Below is a small trained network, with its code and all its weights. Each question gives an input and a target symbol and asks what happens when units are switched off, that is, made to give their printed mean instead of their output.

import numpy as np


def w(rows, s, z=0):
    codes = np.array(rows[::2]) - 128.0
    scale = np.full(codes.shape[1], s)
    scale[-1] = z or s
    return codes * scale


def f(y):
    return np.maximum(y, 0)


def softmax(a):
    e = np.exp(a - a.max(-1, keepdims=True))
    return e / e.sum(-1, keepdims=True)


def log_softmax(a):
    a = a - a.max(-1, keepdims=True)
    return a - np.log(np.exp(a).sum(-1, keepdims=True))


def net(x, mask):
    ids = ['βεζθμστψω'.index(c) for c in x.split()]
    T = len(ids)
    res = E[ids] + P[:T]
    u = 0
    for l in range(2):
        r = res
        for j in range(2):
            rows = slice(3 * j, 3 * j + 3)
            q, k, v = (r @ M[l][rows].T for M in (Q, K, V))
            z = softmax(np.where(np.tri(T) > 0, q @ k.T / 3**0.5, -1e9)) @ v
            o = O[l][rows]
            res = res + np.where(mask[u + j], z, o[:, -1]) @ o[:, :-1]
        u += 2
        y = f(res @ A[l][:, :-1].T + A[l][:, -1])
        res = res + np.where(mask[u : u + 8], y, B[l][:, -1]) @ B[l][:, :-1]
        u += 8
    return log_softmax(res[-1] @ U[:, :-1].T + U[:, -1])


Q, K, V, O, A, B = {}, {}, {}, {}, {}, {}
E = w([
[53,44,169,142],'β',
[170,207,197,139],'ε',
[106,171,214,187],'ζ',
[96,97,126,30],'θ',
[100,74,216,175],'μ',
[152,184,35,172],'σ',
[178,157,113,38],'τ',
[126,6,119,109],'ψ',
[204,139,148,141],'ω',
],0.016)
P = w([
[106,218,222,2],'0',
[247,91,220,99],'1',
[72,197,168,43],'2',
[222,65,181,140],'3',
[57,187,143,79],'4',
[210,50,155,162],'5',
[50,179,128,99],'6',
[199,40,141,179],'7',
[42,174,117,115],'8',
[190,27,130,193],'9',
[38,168,109,126],'10',
[185,16,124,204],'11',
],0.0083)
Q[0] = w([
[68,90,93,92],'L0H0',
[195,169,111,110],'L0H0',
[106,147,181,156],'L0H0',
[162,204,68,230],'L0H1',
[192,219,141,129],'L0H1',
[163,141,5,83],'L0H1',
],0.012)
K[0] = w([
[96,51,130,81],'L0H0',
[156,155,75,118],'L0H0',
[101,132,145,180],'L0H0',
[155,208,94,220],'L0H1',
[192,209,168,120],'L0H1',
[182,144,1,63],'L0H1',
],0.013)
V[0] = w([
[146,43,115,135],'L0H0',
[122,114,149,129],'L0H0',
[7,54,91,124],'L0H0',
[156,166,100,145],'L0H1',
[57,173,98,135],'L0H1',
[21,2,135,190],'L0H1',
],0.0063)
O[0] = w([
[135,47,113,142,88],'L0H0',
[130,115,152,146,169],'L0H0',
[3,42,96,122,2],'L0H0',
[165,108,58,179,36],'L0H1',
[147,98,45,83,26],'L0H1',
[231,227,234,37,56],'L0H1',
],0.0053,0.0021)
A[0] = w([
[178,83,129,129,2],'L0N0',
[108,33,177,112,149],'L0N1',
[176,80,81,85,147],'L0N2',
[150,94,161,74,195],'L0N3',
[5,151,151,122,97],'L0N4',
[153,139,108,177,171],'L0N5',
[195,120,81,163,125],'L0N6',
[199,191,163,26,171],'L0N7',
],0.011,0.0046)
B[0] = w([
[90,172,121,149,144],'L0N0',
[168,139,70,189,235],'L0N1',
[75,121,138,135,188],'L0N2',
[98,85,74,171,241],'L0N3',
[147,252,86,195,196],'L0N4',
[142,102,105,104,168],'L0N5',
[111,73,72,158,175],'L0N6',
[48,85,179,116,254],'L0N7',
],0.011,0.0078)
Q[1] = w([
[72,170,43,134],'L1H0',
[150,93,108,153],'L1H0',
[115,162,152,164],'L1H0',
[175,119,122,48],'L1H1',
[254,175,156,157],'L1H1',
[142,152,192,98],'L1H1',
],0.008)
K[1] = w([
[250,144,105,159],'L1H0',
[111,118,64,141],'L1H0',
[129,207,147,111],'L1H0',
[225,157,93,59],'L1H1',
[179,199,194,254],'L1H1',
[155,159,192,70],'L1H1',
],0.0073)
V[1] = w([
[104,88,38,114],'L1H0',
[39,112,89,41],'L1H0',
[129,110,98,172],'L1H0',
[171,97,3,56],'L1H1',
[98,70,27,96],'L1H1',
[143,136,213,150],'L1H1',
],0.0051)
O[1] = w([
[181,76,65,93,205],'L1H0',
[70,109,66,58,152],'L1H0',
[180,119,104,146,232],'L1H0',
[1,82,212,106,3],'L1H1',
[125,118,212,81,252],'L1H1',
[147,132,87,169,86],'L1H1',
],0.0045,0.0027)
A[1] = w([
[108,69,242,145,57],'L1N0',
[57,90,92,57,103],'L1N1',
[195,70,81,195,118],'L1N2',
[108,38,131,185,127],'L1N3',
[254,146,169,197,16],'L1N4',
[131,45,180,125,255],'L1N5',
[224,202,135,119,88],'L1N6',
[116,130,228,52,208],'L1N7',
],0.0098,0.0046)
B[1] = w([
[184,196,61,130,167],'L1N0',
[80,95,151,180,212],'L1N1',
[88,152,141,76,240],'L1N2',
[174,136,188,132,254],'L1N3',
[88,49,109,110,189],'L1N4',
[152,123,91,47,236],'L1N5',
[119,100,148,51,160],'L1N6',
[178,252,70,108,157],'L1N7',
],0.013,0.0096)
U = w([
[82,176,88,61,20],'β',
[234,143,41,87,243],'ε',
[163,207,159,111,98],'ζ',
[169,154,92,184,175],'θ',
[97,38,201,114,147],'μ',
[154,124,216,211,225],'σ',
[124,85,9,135,3],'τ',
[87,178,247,107,96],'ψ',
[47,116,172,143,31],'ω',
],0.013,0.0075)

Each question gives the input, a string of symbols that net reads in full, and the target symbol t.
The units are the heads (3 rows each of Q, K, V and O) and the neurons (one row each of A and B). Each row of codes is followed by its name. A weight is (code - 128) times the scale printed after its matrix; where a second scale follows, it is the last column's (O, A, B and U).
mask holds one flag per unit, layer by layer, with each layer's heads first. A switched-off unit (its flag False) gives its mean, the last column of its rows in O or B, instead of its output. The means were averaged over made-up inputs and are rounded, as every weight is.
A unit's drop is (log p(t) with every unit on - log p(t) with that unit switched off) / (log p(t) with every unit on - log p(t) with every unit switched off).
The circuit of an input: a set's keep is (log p(t) with only the set's units on - log p(t) with every unit switched off) / (log p(t) with every unit on - log p(t) with every unit switched off). Starting from the 12 units with the biggest drops (on a tie, the unit counted first), units are removed one at a time, each time the one whose removal leaves the highest keep (on an exact tie, the one counted first), for as long as the keep stays at least 0.8.
circuit, biggest first: the units of the circuit, biggest drop first
top k neurons: the k neurons with the biggest drops, biggest first
k most important neurons of layer l: the k neurons of layer l with the biggest drops, biggest first
heads that matter: for each layer, one digit per head in row order, 1 if its drop is at least 0.15 and else 0, layers parted by /
drop of u: that unit's drop, to one decimal
input σ τ τ τ β τ, target μ: heads that matter	01 / 00
input β ε μ β ω τ ω ζ ε ζ θ, target ω: 2 most important neurons of layer 1	L1N3; L1N5
input σ ζ τ τ ψ β σ ψ τ ψ τ μ, target ε: 3 most important neurons of layer 1	L1N0; L1N5; L1N1
input ψ τ ζ ζ τ θ ε, target ζ: top 2 neurons	L0N7; L1N7
input θ ω ζ θ τ τ ω τ σ ω, target μ: heads that matter	00 / 00
input ζ θ ω τ ω τ ζ β, target ε: circuit, biggest first	L0H1; L1N0
input τ ζ τ ζ ψ θ μ θ ε, target ζ: heads that matter	10 / 00
input θ θ β τ θ τ ζ μ, target ε: heads that matter	01 / 00
input τ μ τ ψ, target ε: circuit, biggest first	L1N0; L0H1
input ω θ τ θ ζ τ σ τ θ τ μ, target σ: 2 most important neurons of layer 0	L0N4; L0N3
input θ σ μ ω ε μ μ ε τ ε, target μ: heads that matter	01 / 01
input ε τ μ, target σ: circuit, biggest first	L0N4; L1N2
input ω θ θ ζ ζ θ θ τ ζ ω, target μ: circuit, biggest first	L1N0; L1N7
input ζ τ θ τ θ τ σ, target τ: heads that matter	01 / 10
input β θ τ ζ μ σ ζ ζ, target μ: heads that matter	00 / 01
input β τ ω τ β τ, target μ: heads that matter	01 / 00
input ζ τ τ θ ζ, target β: 4 most important neurons of layer 1	L1N6; L1N3; L1N4; L1N1
input ω β μ θ τ σ β μ ψ ε, target ε: 3 most important neurons of layer 1	L1N1; L1N5; L1N0
input τ θ μ θ σ θ σ τ θ ψ β, target θ: heads that matter	10 / 00
input θ θ μ β ω θ τ ε, target ε: most important neuron of layer 1	L1N1
input σ β ζ β θ τ ψ τ θ σ, target μ: top 3 neurons	L0N6; L0N4; L1N3
input β ζ θ ζ, target μ: 2 most important neurons of layer 1	L1N4; L1N7
input μ ψ τ τ σ, target τ: top 4 neurons	L0N7; L0N3; L1N3; L0N6
input ζ τ μ ψ, target ε: most important neuron of layer 1	L1N0
input ω ε τ ω ψ τ μ ε, target μ: most important neuron of layer 0	L0N7
input ε ζ θ τ θ ζ σ σ, target μ: drop of L0H1	0.5
input τ τ ε τ β μ τ ε ψ θ, target ε: drop of L1N5	1.9
input ψ ζ β, target θ: drop of L1N2	0.1
